arr = ((57, 7, 40, -55, 52, 8, -50, -6, 13, -6, -53), (74, 7, 49, -37, 63, 9, -34, -3, 9, -4, -34), (-66, -54, -38, -46, -46, -4, -44, -55, 35, -41, -44))
Indices start at 0.
(0, 0): 57
(0, 6): -50
(2, 3): -46
(0, 10): -53
(2, 7): -55
(2, 8): 35
(1, 0): 74
(0, 1): 7
(2, 9): -41
(1, 7): -3
(1, 5): 9
(1, 4): 63
(0, 5): 8
(0, 9): -6
(2, 0): -66

x =
[[  8   2   7 -31  15  56 -15  47 -61  31  23]
 [-29  -8  20   5  12 -19  -3 -36   8   2 -31]
 [  5   2 -27 -10   6  16  -3  38 -40  23  44]]
x[0, 0] => 8
x[1, 7] => -36
x[1, 6] => -3
x[2, 10] => 44
x[2] => [5, 2, -27, -10, 6, 16, -3, 38, -40, 23, 44]
x[1, 4] => 12
x[1, 8] => 8
x[0, 3] => -31
x[2, 8] => -40
x[1, 10] => -31
x[2, 9] => 23
x[:, 9] => [31, 2, 23]

M =
[[  7  26 -38   0   5 -16   2   0   9  26  -3]
 [  3  26 -34   2   8 -22   1  -2  11  12  -3]
 [  7 -34  -4  -1   4  15   9  31  17  23   9]
 [  9  19 -31  -2   3 -11   3   1   5  31  -3]
 [  4  27 -38   1   8 -21   2  -1  11  17  -3]
 [  3  25 -30   2   9 -22   1  -2  10   9  -3]
 [  1  18 -14   3   9 -24   1  -3   8  -2  -1]
 [ 12 -13   5  -5  -2   3   5  10  -2  35   1]
 [ 12 -24  12  -5  -2   7   6  16  -1  34   3]
 [ 12 -24  12  -5  -2   8   6  16  -1  34   3]]
M[0,0] -> 7
M[8] -> [12, -24, 12, -5, -2, 7, 6, 16, -1, 34, 3]
M[6,2] -> -14
M[4,4] -> 8
M[:, 1] -> [26, 26, -34, 19, 27, 25, 18, -13, -24, -24]
M[9,10] -> 3
M[3,10] -> -3
M[:, 7] -> [0, -2, 31, 1, -1, -2, -3, 10, 16, 16]
M[7,8] -> -2
M[:, 0] -> [7, 3, 7, 9, 4, 3, 1, 12, 12, 12]
M[9,3] -> -5
M[3,1] -> 19
M[1,10] -> -3
M[6,0] -> 1
M[0,8] -> 9
M[2,8] -> 17
M[6,4] -> 9
M[6,9] -> -2
M[9,0] -> 12
M[9,5] -> 8
M[:, 8] -> [9, 11, 17, 5, 11, 10, 8, -2, -1, -1]
M[5,3] -> 2
M[2,1] -> -34
M[:, 5] -> [-16, -22, 15, -11, -21, -22, -24, 3, 7, 8]
M[7,9] -> 35
M[:, 3] -> [0, 2, -1, -2, 1, 2, 3, -5, -5, -5]
M[2,0] -> 7
M[6] -> [1, 18, -14, 3, 9, -24, 1, -3, 8, -2, -1]
M[3,4] -> 3
M[7,3] -> -5
M[1,5] -> -22
M[0,2] -> -38
M[8,5] -> 7
M[3,3] -> -2

m =
[[57 42 46 73 83 65 85 44 60]
 [51 57 61 63 31 52 55 75 76]
 [83 65 66 50 43 41 44 58 73]
 [60 65 65 63 65 51 37 62 58]
 [31 68 37 37 57 61 55 41 50]
 [64 39 87 75 48 74 34 68 60]
 [69 66 36 58 33 62 75 44 67]
 [41 67 24 74 54 45 51 42 27]
 [56 48 86 57 68 34 44 34 55]]
Indices start at 0.
(0, 0): 57
(8, 4): 68
(3, 7): 62
(1, 5): 52
(6, 0): 69
(5, 3): 75
(7, 1): 67
(0, 7): 44
(8, 2): 86
(4, 6): 55
(7, 8): 27
(2, 8): 73
(3, 5): 51
(4, 3): 37
(1, 1): 57
(2, 3): 50
(6, 1): 66
(0, 5): 65
(8, 1): 48
(1, 8): 76
(7, 0): 41
(2, 1): 65
(5, 8): 60
(7, 7): 42
(1, 7): 75
(2, 7): 58
(8, 8): 55

grid =
[[ -6   4 -16 -51 -18   6  11  -9  -6 -37  40  41 -36]
 [ 16   1 -20 -16  10   8  14  21  30 -17 -33   7 -42]
 [ -8  12 -16 -11  -4   0  12   9   9   0  -1  -5 -21]
 [-11  15 -18 -12  -5   0  13  11   9   1  -1  -8 -22]
 [-11  14 -16 -10  -5   0  12  10   8   2   0  -8 -20]
 [ 11   4 -18 -23  11  -3   5  22  18 -17 -23  13 -32]
 [ 22 -19   7  -5   7  10  -4  -4   7 -21 -10  23  -7]
 [ 19  -2 -22 -14   6  19  21  17  36 -18 -34   5 -51]
 [  0   0   0   0   1   0   0   0   0   0   0   0   0]
 [  9   9 -23 -42  14 -14   0  29  14 -28 -17  27 -37]
 [ 19  -6 -20  -6  -1  30  28   8  39 -16 -31   0 -55]]
grid[0][0] -> -6
grid[9][6] -> 0
grid[10][8] -> 39
grid[6][3] -> -5
grid[1][6] -> 14
grid[5] -> [11, 4, -18, -23, 11, -3, 5, 22, 18, -17, -23, 13, -32]
grid[8] -> [0, 0, 0, 0, 1, 0, 0, 0, 0, 0, 0, 0, 0]
grid[:, 12] -> [-36, -42, -21, -22, -20, -32, -7, -51, 0, -37, -55]
grid[0][9] -> -37
grid[6][2] -> 7
grid[1][1] -> 1
grid[10][9] -> -16
grid[5][7] -> 22
grid[:, 1] -> [4, 1, 12, 15, 14, 4, -19, -2, 0, 9, -6]
grid[8][4] -> 1
grid[5][11] -> 13
grid[2][8] -> 9
grid[3][7] -> 11
grid[6][4] -> 7
grid[3][4] -> -5
grid[3][1] -> 15
grid[9][10] -> -17
grid[6][12] -> -7
grid[:, 2] -> [-16, -20, -16, -18, -16, -18, 7, -22, 0, -23, -20]
grid[0][5] -> 6
grid[7][6] -> 21
grid[8][6] -> 0
grid[:, 9] -> [-37, -17, 0, 1, 2, -17, -21, -18, 0, -28, -16]
grid[9][2] -> -23
grid[1][3] -> -16
grid[:, 6] -> [11, 14, 12, 13, 12, 5, -4, 21, 0, 0, 28]
grid[2] -> [-8, 12, -16, -11, -4, 0, 12, 9, 9, 0, -1, -5, -21]
grid[4][9] -> 2
grid[4][5] -> 0
grid[8][11] -> 0
grid[:, 3] -> [-51, -16, -11, -12, -10, -23, -5, -14, 0, -42, -6]
grid[10][6] -> 28

A = [ 70  11 -17 -30 -75]
A[0] -> 70
A[1] -> 11

X =
116	138	101	97	168	149	136	109	113	78	158	129	110	223
95	141	131	56	157	99	93	119	154	155	170	67	59	183
136	115	161	77	82	74	81	121	169	174	161	88	82	70
107	97	121	188	161	190	133	159	115	103	70	171	184	132
115	177	106	62	168	144	86	153	134	175	121	76	70	105
X[0, 0] => 116
X[1, 13] => 183
X[:, 3] => [97, 56, 77, 188, 62]
X[4] => [115, 177, 106, 62, 168, 144, 86, 153, 134, 175, 121, 76, 70, 105]
X[:, 4] => [168, 157, 82, 161, 168]
X[1, 11] => 67
X[1, 7] => 119
X[3, 6] => 133
X[3, 7] => 159
X[2] => [136, 115, 161, 77, 82, 74, 81, 121, 169, 174, 161, 88, 82, 70]
X[4, 9] => 175
X[3, 10] => 70
X[:, 6] => [136, 93, 81, 133, 86]
X[0, 13] => 223
X[:, 10] => [158, 170, 161, 70, 121]
X[:, 13] => [223, 183, 70, 132, 105]
X[4, 2] => 106
X[1, 0] => 95
X[2, 1] => 115
X[3, 5] => 190
X[:, 7] => [109, 119, 121, 159, 153]
